What can hang from each mark:
q406: q77 q262 q692 q949
q407: q406
q144: q400 q407
q844: q316
q316: q303 q692 q723
q779: q144 q407 q949
q400: q210 q303 q316 q407 q779
q77: q303
q692: q316 q406 q407
q303: q210
q723: q779 q844
q210: q144 q262 q316 q406 q723 q779 q864 q949
q864: q77 q144 q316 q400
q262: q210 q316 q844

Known rows, with every way that one mark hangs from another:
q779[q144[q400] q407[q406[q77]]]: [-204  -47 -180   54 -125 -106  -45   63 -150 -361   87  304  190  -72
  -91  -18 -325  -14   47  208 -147  -19  233  115  102 -349 -228  -34
  -64 -275 -104  -24 -139 -122  -56  -54 -284   82   66  214   79 -194
  -59  -71 -175 -173 -154 -449 -146 -212 -272 -102  177  284 -193  122
  112]
q303[q210[q262 q316 q723 q779 q864 q949]]: [ -11 -211 -243 -221 -219   20 -117  -78 -111  531  351 -498 -180   72
 -286 -321  532 -188 -110  303   35   -7 -253 -342  407  239  428  419
   46  -84 -118 -219   17  -28  129  106   44  444   24  -99 -266  507
  157 -277   19  -71  307   79 -100 -152 -118   29 -135  379 -224  163
  161]
q407[q406[q262[q844] q692]]: [-194   37  -33 -103  -98   40  246   32 -103  188  184   36   -9   -2
  172 -111 -358  -34  273  -10  -25  118   72  107 -253  -95   50 -191
 -210 -103   17  339   32  -67   21 -166 -179  -60   32   52  160 -254
 -108  -16  118  -57 -257    7 -322  -63 -125  -83  154  173  -51  129
  294]
q210[q144 q316 q723 q864]: [ -62  -53    6 -158 -303  -75   90   29 -156  107  172 -231  -52   -8
 -224  -80  545 -125  170  325   25  158 -333 -128  368   59  434  180
  164   -7  -74 -125 -151    3  -22 -118   42  530  -63 -122  145  359
  -72 -289 -183  -53  407   20 -122 -195 -131  179  -81  253 -134   70
  191]
q303[q210[q262 q316 q723 q779]]: [ -72 -171 -323 -124 -228 -107  -71 -124 -161  413  319 -266  -62   99
 -198 -182  302 -212 -225  136   85   54 -159 -241  178  -38  204  130
  -27  -76   23 -139   77   -8   54  131  -49  398  -16   -6 -176  513
  118 -208  138  -72  517   11  -97 -146 -191   56  -87  310  -77  172
   56]
q406[q77[q303[q210]] q949]: [-176  -65 -284 -136  -60  -81  -88  -90  -96  -80  252  -65  159  -83
   52  -42 -334  -95  -51  233  221 -244   13  122  138  -69 -213  -82
 -263 -247  122  150  208  202  254  155   19   95  159 -105  384 -137
 -164   53 -196   49   46 -192 -194   47 -297  -65  185  143  115   60
   98]
q210[q144 q262 q316 q949]: [  68 -108   52 -216 -496  118  -78  -61 -395  184  225 -218  -94   59
 -393  -65  580 -171  113  253  -23  219 -210 -209  223    6  412  105
  -57 -179   81 -172   16   10   26  -76  130  373   47  -56   12  210
   61 -331  -13  -33   51  201 -100 -148 -141  -26 -159  334  -71  216
   -2]
q210[q262 q779[q144[q400[q303]] q407] q949]: [  49 -114  -94   24 -367 -125 -275  106 -330  -68  226   97 -107  117
 -221 -163  234  -23 -179  241 -139   -8   74 -259  118 -167   45   73
   29 -291  -55 -291 -141 -106  -44   44 -210    3  125  134 -323  129
  125 -351   78 -149 -146  -74  -42 -153   23 -270  -59  381 -302  236
  -64]
q303[q210[q144 q406[q77 q692] q864]]: [-133 -164  -97 -336    6  -22 -154   93 -308  129  210 -262  -53   16
 -148 -180  -57  -89    6  383   94 -187 -358   -7  312  266  108  389
 -109    7   69  100  155  144   74   -6  -59  172  140 -132  175   37
 -110   52 -355 -103   14 -140 -372  -83 -357  114   67   88   43  229
  243]
q77[q303[q210[q723 q779 q864]]]: [-140  -18 -187 -141  -69 -146  -76  -24  -18  184  190 -151  -55  -70
  -76 -153   55  -42    5  203  239 -166 -191 -101  265  129  -24  116
   83  -16 -123 -117  115   31  323   75 -154  287   72  -56  -25  227
   28  -80  -12   11  532 -198 -248   52 -192  -46    7  334 -124  -67
  261]
q864[q144[q407] q316[q692 q723[q844]]]: [ -22 -127  180   40 -246  238  -31   13 -181  -79   80   23   64 -129
  145  290 -433   93  459  100   22  100  301  -22  128 -124  -75 -492
   61 -120  111   27  216 -395 -151 -373  163 -261 -218   23  293 -338
   93  -18  260  188  471 -174   86 -408 -292   24 -114  115 -154 -199
   74]
q210[q144 q723[q844] q779 q864 q949]: [ -23  -26   40  -49 -358   40  -15  302 -219  280  114 -418 -147  -49
 -124 -200  477  -37  137  354  125  158 -481 -278  311  307  478  407
  194  -14 -246 -101 -135  -50  161 -179  -13  324  -23 -163 -124  388
   90 -481  -14 -101  174    4 -128  -62 -102  110  -82  166 -395   22
  292]
q723[q779[q407[q406[q77 q692]] q949] q844]: [-169   72 -408  110 -119   35   68  254  -10 -192  106  165   59  -97
   99   31 -706 -189    2  324  -82  -63  209   72 -228 -309 -174  -72
 -355 -371  -90  128   40  -13  234 -190  -71   -8 -110  -62  258 -149
   -2    1 -353 -127 -198  -50 -122 -201 -138 -146  302 -139   31  244
  251]
q692[q316[q723[q779[q949]]] q407[q406[q262]]]: [-230   11   94  -11  -18  -60   93  -30  115   53  206  157    1 -243
 -152  -30 -308 -163  115  -43 -166  191 -109 -128 -197  -83   20 -222
 -226   11  -23  102  129 -167   58 -245   38   81 -402  -29   92   47
 -131 -280 -245  -77  -34  195  164  -90  -82  -14   99  -97  -31   16
  141]
q406[q77 q262[q844] q949]: [-202  -80 -127   20  -72  -79  231  -28 -108  -29  255 -111  219   -7
  295  -56 -253  -31   37  149   94  -31   20  118  -75 -194  -10 -147
 -265 -259  125  440   58  176  -86   10   24  -21  270  -79  232 -206
 -214 -202  101  -58 -417   80 -144    5   42 -104  222   46   -6  152
  166]
q316[q303 q692[q406[q262]]]: [ -99  -76  386  -76  -80 -200 -195 -230 -261 -200  304   87   -2  -71
   17  235 -355  -58  145   62   91  216  271  -86  -62   30 -160 -145
 -283  112  109  250  166 -128   18 -231 -153  -27  161   61   -3  -26
  -89  -10  -48 -119  286   -5  -53    2 -150 -296   82   76   43 -207
   32]
q316[q692 q723[q779 q844]]: [ -22  -61  113  109 -414   15  -65  174 -132 -140   46  146   19 -101
  218  190 -428 -141   94   64  221  203   59  -83  -48 -209  -74  -79
 -267 -127  238   94   73 -335   55 -446  -21   49 -304  -43  284 -106
 -157  -38   74 -147  427   54   83  -30 -262  -90  -93  114 -145  -84
  130]
q779[q144[q400[q316]] q407[q406] q949]: [-118   69 -324    5 -190 -185  -48  -73   15 -342  102  550  132  -68
 -177 -220 -503  -53  -13   94 -301  -79  149   23   92 -339 -242 -241
  -17 -287   -8 -201 -239  -24  114 -193 -359   21  -47  125   -6 -223
  -36   46 -195  -89 -299 -332  -28 -537 -261 -200   63  314 -159  139
  181]
q723[q779[q144[q407]]]: [-236  -52  -30  -36  -59  -79   37  -36 -180 -254   69  281   -3 -166
   23  -12 -191  -32   -4 -100  135   95   40  -41 -132 -248 -242 -149
   67 -217   -4 -164   53  -29   17  -38   -9  154 -159  -81  125  -73
 -259 -126   -9 -144  250 -153  -11   40 -229 -189  -95  245 -141   64
  -30]
q400[q210[q864[q316] q949] q407 q779[q144]]: [  41  -75 -165 -178 -159 -340   76    3 -206   88  122   23 -144  185
   -4 -246  107 -128  -14  256 -214 -120  -31 -105  279   41  -39  -67
   19 -362 -262 -266  -31  -52   -3 -215  -43 -171  -33 -216  274 -179
 -265  -46  135   77  171   84   52 -215 -354 -249  -20 -203 -158   77
 -203]
q692[q406[q262[q210[q316 q779]] q949] q407]: [-151   14  138  -66  137 -206   -3 -219 -119  134  317 -249    6 -137
 -106 -204   76 -115  129  167   31   35 -165  -27  -44  143  110  -35
 -305   55  154   97  220   75   18  170 -138   70   -8    8  -81  361
 -173 -181  -84  -45   10  203  -13 -167   54  -99  189 -112  -70   37
  107]
q144[q400[q303 q407[q406[q262]] q779]]: [  46  -24 -125    4   23 -325   13  187 -182  -91  105  230 -201   98
  154  -27  -89   -8  138  -83   65  174   23  -23 -136  -65 -125 -531
 -155 -381 -156  -31 -327  -79   72 -196  -24 -184  -74   23  325 -381
 -209  -90  117 -157  -67 -105 -121   88    5 -128  126  -50  -18  179
 -177]
q316[q303[q210] q692[q406[q262 q949]]]: [ -98 -205  214 -117  -44 -204 -273 -304 -223  -82  387  -62   27  -42
   43    0 -467  -38  -51  118   74   21  117  -39   -6  189 -217  -59
 -375   71  226  322   98   34  169 -159  -92  -74  228   60  -31  -28
 -231   95  -48  -90  239 -119   15  -62 -184 -202   80   -1   92 -165
   66]
q864[q316[q303 q692] q400[q407]]: [ -12 -185   69 -184 -308 -146 -148 -103 -386  -98  114  229  -10   98
   96  159 -160  -55  397  -37   -2   76  446 -112   74 -168 -256 -461
 -120  -43   91  149   75 -230  -37 -307  -80 -187  -24   41  373 -394
  115  -41  168   71  467    2   53 -102 -370 -353  -50  -40   11   84
  -77]
q407[q406[q77[q303] q262]]: [-230   43 -183  -27   29  -74   88   -6  -80   88  211    3  174 -185
   81   99 -334  -47  203   57  102  -24  114  159 -107 -179  -91 -218
 -173 -262 -192  159  174   39  189  -26  -84   62  240   45  254 -143
   33  -12 -102   -4  -22 -128 -277  178 -202  -93  325  107   46   28
  125]
q316[q303 q692[q406]]: [-115  -18  407 -122 -133  -84 -244 -207 -267 -339  247  162  -59  -65
 -122  260 -340 -114  177   59  103  265  347  -89   30   52 -193  -70
 -285  154  166  170  174 -201    1 -209 -204   56  -13   28   71  -46
 -106   14 -158 -131  332  -58  -69  -64 -298 -292   16  158   24 -205
   29]
q723[q779[q407 q949]]: [-153   24 -188   57 -142   -7   81   11  -15 -353   83  388   13  -54
  -53   -1 -399 -129  -49  226   19  -23  211   13 -181 -295 -198 -196
 -226 -259   28   17  -47   56  131 -139 -126  145 -161  -72   87 -106
 -110  -52 -117 -166  125   67  -70 -166  -24 -264   46  155   76  233
   50]
q844[q316[q692[q406] q723]]: [ -75   29  342  108 -359  153   -5  -78  -59 -107  162   76   95 -101
  -16  138 -280  -35  151   29  -48  148  143   39  211   30 -116  -43
 -229  138  307   99  221 -294 -124 -404 -117  -27 -402  -65  208   36
 -177  122   -4  -62  399   90    2 -153 -433 -131  -94  265 -120  -94
  202]
q692[q316[q303[q210[q723]]] q407[q406]]: [-301  -84  121 -218   16 -182  -30 -251  -48  125  212   30 -127  -61
 -338  -84  -60 -159  -44  -29  -83  184   -7 -172   38  131  -46  -71
 -150  211  -75   79  214 -181  153  -91 -127  204 -299   23   37  107
 -108 -259 -283  -19  204 -294   39  -64 -333   26   33   -9   30 -179
  117]
q144[q400[q210 q303] q407[q406[q77 q262]]]: [-151  -20 -190   -1  318 -113  -52   33 -374   80   83   57    8  -81
  -12   81 -206  131 -183  -92  112  -12   85  172   65 -197 -151 -456
   29 -462 -120  -98 -199  -20   16  -60  160 -226  142  -76  187 -411
  -46  -65  -85  -52  -63 -335 -189  -29 -188  -43  191  -17   48  129
  -78]
q864[q77 q144 q316[q692] q400]: [-212 -262   65    3 -319  138 -247   72 -333 -267   11  247  -89   69
  140  231 -469  -47  865   20    8   15  132   72 -258 -128 -146 -715
  125   25  -31  174   47 -263  -94 -112   71 -158 -124  -61  572 -383
  397  121  233   67  651  143   35 -411 -463 -142 -151 -116 -111  220
   -9]
q723[q844[q316[q692[q407[q406[q262[q210]]]]]]]: [-171   66   30   62 -282  -36  233   20 -149  308  -23  -54    7   -7
  156  -85 -277    2  140  -44   38    7 -223  150 -153 -115 -142 -287
 -301  -61   56  199  263 -208  150 -438 -206 -174  -88   31  101 -155
 -115  158  150   60   71 -154    2 -153 -343 -112   97  -37  -82  -97
  349]
q210[q144[q407] q316[q303 q723] q864]: [   7 -140  346 -116 -282   55 -132  -42 -260   23  197 -179  112 -163
 -284  146  382   28   41  290  -95  205   15 -188  525   47  235  192
  213  -20  109 -226  -34 -141  -52 -240  111  299   80   19   48   84
 -222 -377 -256 -101  481  -99   60 -177 -103   39  -27  244 -157  -90
  162]
q400[q210[q262] q303]: [ -51   26 -127  -61 -195 -207   13  -79 -410  188   91  214 -106  213
 -178   79  -10 -136 -358   78   98   38  -54    5   18 -196 -112 -254
 -116 -329   27  -57   -6   22  -34  -47   12 -102  -37 -235  158  -26
  -88   40   14   16  284  132 -131  -75 -203 -195  -14   -3  170  118
 -279]
q692[q316[q723[q779 q844]] q406[q262]]: [ -53  -74  249  187 -155 -262   37  -74   23  -37  158  -14   66 -212
   10  162 -398 -221  162   85  109  212  -64 -148  -74   60  -72   73
 -226  -27   73  137  171 -201   93 -248  216  105 -505 -138  230  291
 -110 -255 -113 -142  171  317   66   64   -9 -100   38  -84 -173 -204
  160]
q779[q144[q400] q407[q406] q949]: [-172   64 -175   12 -212  -45   -4   36  -36 -391   55  532  105  -90
 -176 -136 -450  -23   65  180 -302    7  211   89  -22 -319 -290 -141
  -61 -244  -80  -51 -298  -56   95 -201 -353  117   32  180 -121 -249
   -8   66 -157 -119 -180 -333 -105 -512 -198 -143   78  405 -165  160
  180]
q779[q407[q406] q949]: [-231   98 -165   24 -149  129  119   -3   72 -186  105  408   70  -92
 -193  -89 -446  -82   73  257 -201   61  355  101  -98 -230 -157 -150
 -264 -184  -40  104  -80   -1  129 -178 -362  102 -119   55  -45 -182
  -25   99 -184  -54  -72 -118 -177 -387 -120 -175  182  257   75  147
  143]
q407[q406[q77 q262 q692[q316[q723]] q949]]: [-174  -91 -104  -97  -47  -25   -2   67  -50  215  423 -192  215  -92
  153  -23 -474 -153  110  143 -154  -10   24   15  -61 -114  221   -1
 -302 -116   66  379   94  -89 -102  -24   83 -100 -178   16  430   38
 -132 -143 -306  -25 -275  150  -71  -97 -282  145  383  -51   24  115
  217]
q77[q303[q210[q262 q316 q406 q864]]]: [  39  -78 -119 -274 -108 -130 -110 -216  -94  202  226 -220  -69  -25
 -289 -112  153 -228   67  287   66 -215 -137  -64  365  127   69  222
  -70 -207   22 -222  230   51  373   67  -73  406  179  -45   13  169
  144  109 -141   37  243  -20 -303  -98 -173  -70  -45  385    9  105
  177]
q400[q210 q303 q779[q407]]: [ -81  -54 -145   99 -111 -364   23   96 -191 -136  115  361 -152  231
   16  -55 -157  -91 -454  269  -40  -55  236   65 -124 -290 -214 -341
 -226 -357    5 -167  -87   -5  -45 -144 -263 -206  -92 -211  325 -204
 -346   47  -25  -36  276  -16  -43 -164  -94 -329   92 -236  151  119
 -334]
q844[q316[q303 q723[q779[q144]]]]: [ -46  -69  185  151 -495  -96   70  -61 -155  -83  121  206  230  -38
  116  162 -267  -65 -198  -90 -160   47   88   34   24 -155 -224  -12
   73 -116   75  -73   83 -210  -26 -418  -30   60 -137  -32  271    7
 -264 -119   35 -225  535   30  190   72 -441 -140 -115  161 -232   51
   65]
q144[q400[q303[q210[q723]] q779] q407]: [-126 -178  -96  -88  157 -150  -81   97 -227 -129   53  157 -283  -19
   58  -99   28  135 -170  -78  202   76   75  -99   63  -28 -180 -437
   34 -211   10 -195 -192  -68   25  -62  120   26 -152 -178  160 -354
 -224 -106   58  -82  230 -504 -132  -80  -81  -58 -122  251  -19   39
 -115]
q144[q400[q303[q210] q407 q779[q949]]]: [  40  -55 -277 -114  -78 -304 -126  122 -140 -237   74  388 -279  170
   20 -123 -197  -54  -97   41  101   37   13  -86    2  -28 -392 -453
 -226 -310   49  -94 -270   67  164 -175   -7 -106 -101 -128  261 -435
 -258   64   -1  -89   38 -137  -74 -166  -52 -198  -31   63   82  205
 -140]
q406[q77[q303] q262]: [-166  -16 -157  -38  -27 -219   49  -61 -136   -4  213   12  187 -120
  174  168 -247  -38   99  184  239 -108   90   78  -31 -256 -148 -255
 -165 -240  -74  157  280  123  129   39   10   52  311  -59  291 -111
   12  -74  -56   39   76  -34 -266  204  -86 -185  252  123   95    2
   70]
q692[q406[q262[q210]] q407]: [-262   60  276  -92  182 -181  128 -246 -198   37   61   76  -20 -158
 -102  -40  -85   15  191  102  142  116  -76   26  -78  110 -161 -161
 -321  136   70  223  336   11  -10   16 -135   -4  -81  -49  -74   58
 -187  -30  -50  -14   71    4 -170  -29   38 -216  129  -14   43 -154
   85]
q406[q262[q210[q864 q949] q316[q303 q692]]]: [-162 -136  206 -358 -271 -161   -4 -123 -369  291   71 -160  -43   47
   36 -150   70    8   56   22  100 -161    1  -48  -24  -10   30   -1
 -304   11   -1  173  150 -153  150 -236 -168 -117  314  175  -39 -166
 -108   16  114  -23   42  129  -21  -41 -120 -243   16  169  -39 -148
  317]

Rows:
[ -67 -115  279  -76 -303   59 -186 -261 -189  -21  249  -67  -81   16
 -131  -11 -249  -43  -17   18  -18   25  172   -3  172  282 -226   40
 -261  119  202   54  251 -148  172 -360 -110  -23  -76  -66   70  -75
 -136  128  -45  -69  302 -108    1  -59 -501 -274 -145  203  -59  -88
  182] : q844[q316[q303[q210[q949]] q692[q406]]]
[-105    0  220   82 -314  117   44   21  -75  -83  116   91    7  -86
   64   89 -168  -34   24  -46    3   84  -58  -23   62 -131  -63 -272
 -203   49  257   12  253 -293  -84 -419  -41  -59 -399  -80  270  -76
 -262  -56   21 -104  411   61  173   -5 -386 -120 -151   68  -87   59
  135] : q844[q316[q692[q407] q723[q779]]]
[ -70   36 -115 -105   77  -72 -191   70 -120  -92  364 -227  112 -128
   24  -52 -139 -211   48  176  102 -175   35   36   77   24  145  172
 -132 -213   48  -33  202   91  171  209 -267  196  186  -19  191  192
  143 -146 -175 -101  -71   89 -284   33 -287    1  218  139  -65  292
   83] : q210[q406[q77[q303] q949] q779]
[-100   13   -5  -33 -255   19   34  159  -40   99  141   39  -37  -90
   19   56 -500 -267  215    8    1  175   -4  -59 -158  -79   75   17
 -209  -94   40  116   76 -329  107 -257   41   56 -576  -41  445   19
  -89 -111 -223 -117   69  117  -66  -68 -385   64   93   33 -137   31
  257] : q407[q406[q692[q316[q723[q779 q844]]]]]
[ -43  -70  464   27 -179  -26 -291  -86 -238 -374  232  159   57 -170
    8  347 -398 -100   56    6   40  268  350 -118   44   33 -152   38
 -259   92  245   79  132 -336  -23 -356  -66   66 -154   61  128   10
 -186 -120 -134 -254  557   73  120   76 -238 -211  -28   67  -77 -185
   37] : q316[q303 q692[q406] q723[q779]]
[-328  -54  -95 -292   24 -207  133   -6 -204  176  230 -100   -6  -77
   79  -46 -160  -88   32  188   80 -113  -11  -66 -118 -242    4 -347
 -404   48  -17  324  443   53  -70  134   32 -261   78  -61  362  -74
 -143  -98 -231   27 -281  149 -177   42 -111  -92  176 -202  180  139
  120] : q406[q77 q262[q316] q692[q407]]
[-100  -30   54 -298 -156   -3  108 -118 -272  124  137 -112   12  -20
 -214 -165   72 -238   -9   40  -53  -77  -81  -53   37  -16  214   30
 -296 -175   78  134  111   21  110  103  -82  103  -68   -4   81  137
   52    8   17  -89 -239  283 -204 -155 -206   40  -78  213   79  282
   16] : q210[q262[q316] q406[q949]]
[ -92  -27   51  171 -474   -8  175   15  -59  -37   69  211  185  -64
  121   30 -239  -69  -85  -75  -83   22  -60   73   15 -186 -175  -39
   35 -142  109  -81   78 -172  -66 -360  -16   84 -332 -104  311   31
 -271  -32   85 -169  437   92  108   13 -430  -85 -157  236 -248  124
  103] : q844[q316[q723[q779[q144]]]]
[ -22   18  102  118 -482  -97  195  -56 -151   67   18   74   68   42
   71  177 -323 -132   10   63   97  109   41   44   -1  -68 -203 -151
  -68 -149   -6  123  140 -133  175 -384   -7   15 -133 -175  325 -112
  -81   -5   51  -97  280  -59  -50  -46 -403 -172  -41  112 -109  -28
  137] : q723[q844[q316[q303]]]
[-260   -9  137  -21  274 -139   47 -174  -77 -140  325 -116   92 -246
  -36   16 -224  -58  147  283   57   84  -29  -11   35  109  -40 -161
 -368   13   23  354  292  175  -61  173   83  -48    9 -182  150   92
 -219 -171 -315  -43 -271   53  -89   25   35 -122  260 -235   87    8
  -39] : q692[q406[q77 q262 q949] q407]
[-254   84   70 -287  101    5  141    9 -319  -11   20  -34   -8   66
   92 -147  -50  -65   89   85   17 -101   89  150   -1  -67  -31  133
 -367   30  307  215  438  -83 -125   17 -380   38   79   20  118 -234
  -80  -42  -73    1 -393  -53 -378 -175 -155  -94  155  127    9  143
  383] : q262[q210[q406[q77 q692[q407]]] q844]
[-329   51 -107  -83   18  -14  -29  -28 -117 -170  139  195  158 -278
  -57   15 -223   41  101  -16  -48    5  229   79   66 -271 -300  -96
   43 -217 -109 -166  215  -29   89   48 -187  109  118   69  109 -162
 -111  -15 -211   73   20 -436 -157  -20 -343 -136  177  295 -114  -90
  120] : q779[q144[q407[q406[q77[q303]]]]]
[-239  -36  189  -79  172  -98 -130 -129 -130 -229  371 -109   14 -187
   22   46 -277  -52  185  232   76   94   14  -53   26   17  -43 -213
 -471   94  166  348  308   33 -101   29  -44 -119   49  -70  107   16
 -210  -67 -268   -4 -178    4  -10  -66  -73 -168  213 -180  109  -70
   32] : q316[q692[q406[q77 q262 q949] q407]]
[-128 -206   80  161 -372   11  -49  -16 -219 -186   35  166   60  -82
   78  321 -509 -182  324   68 -119   53  333   22 -175  -80   -2 -337
   21 -126  -29   97  109 -258   29 -276  160   59 -147  -58  409 -188
   61 -203  142 -241  682  105   71  -15 -395  -25   18  -98  -56  141
  -42] : q864[q77 q316[q303 q723[q779]]]
[-184   57 -240   56  -56   40  199   96   20 -148  167  228   32  -33
  137 -142 -518  -45   39  154 -199  -66  214  102 -348 -279 -105 -206
 -293 -275    5  182  -74   39  151 -218 -202  -31   36   78    3 -236
  -97  -68  -28 -130 -285   68 -150 -181  108 -221  204   33   23  294
  317] : q723[q779[q407[q406[q262[q844] q692]] q949]]
[-287  -53 -143 -215 -159 -140  245   40 -197  130  185 -113   74   38
  236  -75 -223  -71   54   89   65 -133  106   45 -147 -303  -48 -201
 -373  -71   93  393  303   35  -83   24  -32 -214  198   15  343 -212
 -143 -104   38   -5 -449  213 -266   18  -44 -141  144    0   52  155
  333] : q406[q77 q262[q316 q844] q692]
[-209 -171  177  -61 -182  104  -76   -2 -380 -119    4 -105  -62 -117
 -248  154    7   61  439  253  -93   13  -65  -64  192  123  107 -240
  284  -21 -175   -4   48  -44   31 -145  204   65  121  -90  122 -181
   -4 -275  -49  -84  428 -223  -67 -163 -292   -7   65  -25  -47   23
  128] : q210[q144[q407] q864[q77 q316[q303]]]
[ -79  -74  -52 -161  -49 -234  -31  -91 -207  166  137 -119   55  -89
    7 -181  136   31  -56  160   93 -169 -247   51  124  138   63   44
    3  -68    9  -56  127  186  396 -103 -167  310  278   22  -19  147
   81  -47   58   70  369 -242 -336   82 -119  117  -30  230   57   19
  198] : q77[q303[q210[q144 q406[q262] q723]]]
[ -40  -21  -78 -256  150 -267  -84 -101  -89   81  424 -258    4 -110
   66   -7    5 -244  158  343  -52 -163  137    2   61 -106  244  -55
 -262 -123   89  -61  474   70  130  130 -121  163  266  -50  346  108
  163  -77 -384   84 -144  130 -321  -51  -99  -14  218  -32  131  263
  125] : q210[q316 q406[q77[q303] q262 q692[q407]]]
[  12  100 -463  -49 -159 -346 -161  -97 -271  280  268  204  -95  218
 -231 -117 -128 -207 -547  -25   -7 -107 -193 -167   71 -217  -47 -323
  -24 -354   62 -323   12  132   30    0 -101 -222  -17 -270   49  172
   17  -52  -62   25   79  286   31 -263 -248 -289   27 -145  105  219
 -202] : q400[q210[q262 q779[q949]] q303 q316]
[ -95  -71  117 -119  137    6  -19   70 -260 -298   16  185 -155 -113
    4   78  -84   68  160  -62  254  190   84  -97   46 -146 -106 -464
   34 -199    1 -100 -126 -160  -60  -52  122   49 -173 -132  221 -429
 -171 -158  102 -169  105 -319 -179 -136 -195 -160  -78  361  -90   66
  -65] : q144[q400[q779] q407]
